Each row has two labels, one from each of two sets.
[ 0.94 -0.51 -0.56 -0.23 -5.81 -0.47 -0.44  0.33 -1.97  0.56 -0.42 -0.10
  0.82  1.95  0.21  0.79 -0.01  0.78 -0.46  0.42  0.72  0.77 -0.16 -2.69
 -0.30  0.37  0.31  0.12 -0.28 -0.03  0.82 -0.46  0.26 -0.17 -0.45  1.27
 -0.99 -0.24 -0.66  0.39  1.01 -0.17 -1.94 -0.23 -1.63  0.49  0.29] => QH, <61>
[ 0.65  0.44  0.12 -0.42 -2.30  0.65  0.59  0.56 -0.69  0.11  0.12 -0.04
  0.42  1.66 -0.32 -0.38  0.13 -0.22  0.49  0.46  0.28  0.88 -0.33 -1.97
 -0.29 -0.27  0.62  0.10  0.23  0.27  0.74 -0.19  0.30 -0.74 -0.46  0.28
  1.29 -0.53  0.01 -0.30 -1.27  0.78  0.20  0.55  0.60  0.19 -0.15] => QH, <60>
[ 1.17 -0.70 -0.48 -1.07 -6.01  0.16 -0.94 -0.54 -2.17 -0.37 -0.70 -0.07
 -1.73  3.91 -0.11  0.42 -0.63 -0.09 -0.58 -0.01 -0.24 -0.43 -0.56 -1.52
 -1.57  0.54  1.00 -1.43  0.12 -0.44  1.65  0.09  0.31 -0.50 -1.10 -1.13
 -3.24  0.53 -0.30  0.26  0.95 -2.07 -2.65 -0.32 -3.92 -1.59  0.91] => ML, <61>
[ 0.49  0.47  0.31 -0.81 -0.38  0.52 -0.98 -1.02 -0.74 -0.82  1.67  0.08
 -3.39  3.79  0.12 -0.35 -0.01 -1.90  3.20 -0.71  0.21 -0.71 -0.18  0.06
 -0.51 -0.27  1.17 -1.21  0.24 -0.35 -0.64  0.67  0.50  0.10  0.73  0.13
  0.61  1.66  0.74 -0.18  1.23  0.29 -1.99  0.13 -1.13 -2.28  1.23] => NZ, <60>
[ 0.25 -1.00 -0.58 -1.36 -5.22  0.48  0.26  0.70 -1.65 -0.22 -0.93 -0.08
 -2.36  1.38  0.00 -0.43 -1.36  0.61 -2.11 -0.27 -1.01 -0.05 -0.81  0.37
 -1.13  0.26  0.28 -1.21  0.26 -0.89  2.05 -0.12 -0.12 -0.25 -0.88  0.21
 -1.58 -0.29 -0.13 -0.39  1.46 -3.04 -1.59 -0.63 -1.53 -1.85 -0.34] => NZ, <69>
[ 0.55 -0.38 -0.03  0.17 -5.71  0.21 -0.46 -0.48 -1.41 -0.15 -0.88 -0.04
  0.98  1.86 -0.83 -0.33 -0.27 -0.39  0.05  1.06 -0.38 -0.23  0.01 -1.96
 -0.49  0.37  0.32 -0.59  0.64  0.26  1.17 -0.12  0.63 -0.75 -0.93 -0.85
 -2.84  0.43  0.21  0.15 -1.14 -1.39 -0.17  0.27 -3.95 -0.68  0.66] => ML, <61>
[ 0.61 -0.47 -0.37 -1.31 -2.18  1.38  0.74  0.52 -0.80 -0.51 -0.49 -0.03
 -0.70  1.22 -0.30 -0.43 -0.51 -0.36 -0.34 -0.37 -0.75  0.51 -0.52  0.19
 -0.36 -0.58  0.27 -1.11  0.43 -0.26  0.70 -0.31  0.00 -0.83 -0.94 -1.69
  0.61 -0.98  0.03 -0.83 -1.23 -1.30 -0.20  0.31 -1.61 -1.82  0.38] => ML, <58>
[ 0.15  0.14  0.45 -0.47 -2.96  1.27 -0.01 -0.12 -0.92 -0.70 -0.36 -0.07
 -2.27  3.21 -0.48 -0.74 -0.22 -0.95  0.38  0.26  0.00 -0.29 -0.42 -1.06
 -0.72 -0.26  1.26 -0.52  0.67  0.21  0.94  0.41  0.60 -0.58 -0.51 -0.28
 -0.33  0.52  0.47 -0.50 -1.15 -0.82  0.69  0.83 -0.45 -1.60  0.63] => NZ, <60>
[ 0.79 -0.07  0.50 -1.22 -2.35  1.62 -1.22 -1.09 -1.50 -0.55  0.76 -0.22
 -6.01  6.01 -0.12  0.53  0.30 -1.19  1.30 -1.00  0.30 -1.20 -0.79 -0.46
 -1.00 -0.42  2.28 -0.96  0.46 -0.33 -0.88  0.67  0.47 -0.31  0.14 -0.18
 -0.22  1.36  0.68 -0.19  0.92  0.33 -1.22  1.06  0.39 -2.18  1.46] => ML, <60>
[ 0.31 -0.90 -0.63 -1.04 -3.29  0.01 -0.11  0.39 -1.10 -0.11 -0.15  0.01
 -0.75  0.52  0.67 -0.18 -1.09  0.54 -1.02 -0.49 -0.67  0.13 -0.44  0.45
 -0.76  0.19 -0.11 -1.25 -0.04 -0.80  1.47 -0.09 -0.08 -0.05 -0.37  0.34
 -0.71 -0.51 -0.20 -0.06  1.68 -1.81 -2.19 -0.68 -1.40 -1.33 -0.09] => ML, <69>
[ 0.77  0.17  0.17  0.05 -2.29  0.84 -0.08 -0.46 -0.67 -0.03 -0.57 -0.17
  1.28  2.13 -0.53  0.18  0.61 -0.45  0.51  0.61  0.35  0.15  0.00 -2.00
 -0.30 -0.23  0.55 -0.02  0.37  0.56  0.27 -0.16  0.42 -0.79 -0.89 -2.05
 -0.68 -0.32 -0.02 -0.07 -2.53  0.64  0.73  1.22 -2.01  0.10  1.04] => NZ, <68>
[ 0.08  1.08  0.37 -0.40 -2.06  0.92  0.48  0.81 -1.08 -0.47  1.92  0.23
 -1.43  1.40 -0.35 -1.53 -0.08 -1.94  3.44 -0.19 -0.76  0.88 -0.33 -0.17
  1.63 -0.69  0.58 -0.20  0.56  0.03 -0.74 -0.47  0.78  0.27  1.33  3.66
  4.30  0.42  1.10 -1.02  0.35  0.39 -0.67  0.55 -0.43 -2.48  0.31] => QH, <60>
[ 0.18 -0.69 -0.74 -1.12 -4.17  0.62  0.28  0.69 -1.74  0.37  0.06 -0.26
 -1.04  1.18  0.70 -0.11 -0.32  0.64 -0.37 -0.51 -0.70  0.50 -0.76  0.21
 -0.26 -0.16  0.41 -0.58 -0.19 -0.75  1.98  0.06  0.14 -0.06  0.01  1.67
  1.13 -0.67  0.08 -0.38  2.00 -1.48 -1.98  0.25 -0.43 -1.48 -0.03] => QH, <69>
[ 0.65 -0.91 -0.90 -1.04 -4.52  0.04  0.27  0.69 -1.75  0.36  0.28 -0.04
  0.28  0.62  0.95  0.33 -0.41  0.76 -0.17 -0.87 -0.60  0.80 -0.43 -0.22
  0.42 -0.12 -0.24 -0.52 -0.51 -0.71  0.56 -0.45  0.01 -0.10  0.04  1.22
  1.39 -1.01 -0.07 -0.36  1.81 -1.14 -3.10 -0.25 -2.12 -1.10 -0.24] => QH, <69>
[ 0.41 -0.09 -0.31  0.36 -6.01  1.18  1.06  1.42 -1.41  0.17 -0.86  0.11
  1.87  0.57 -0.99 -0.80  0.14  0.18 -0.09  1.02 -0.72  1.29 -0.25 -2.77
  1.05 -0.01  0.13  0.47  0.67 -0.08  0.69 -1.13  0.72 -0.65 -0.68  1.31
  1.43 -0.94  0.24 -0.59 -2.09 -0.53  1.00  0.98 -2.50 -0.36  0.03] => QH, <68>
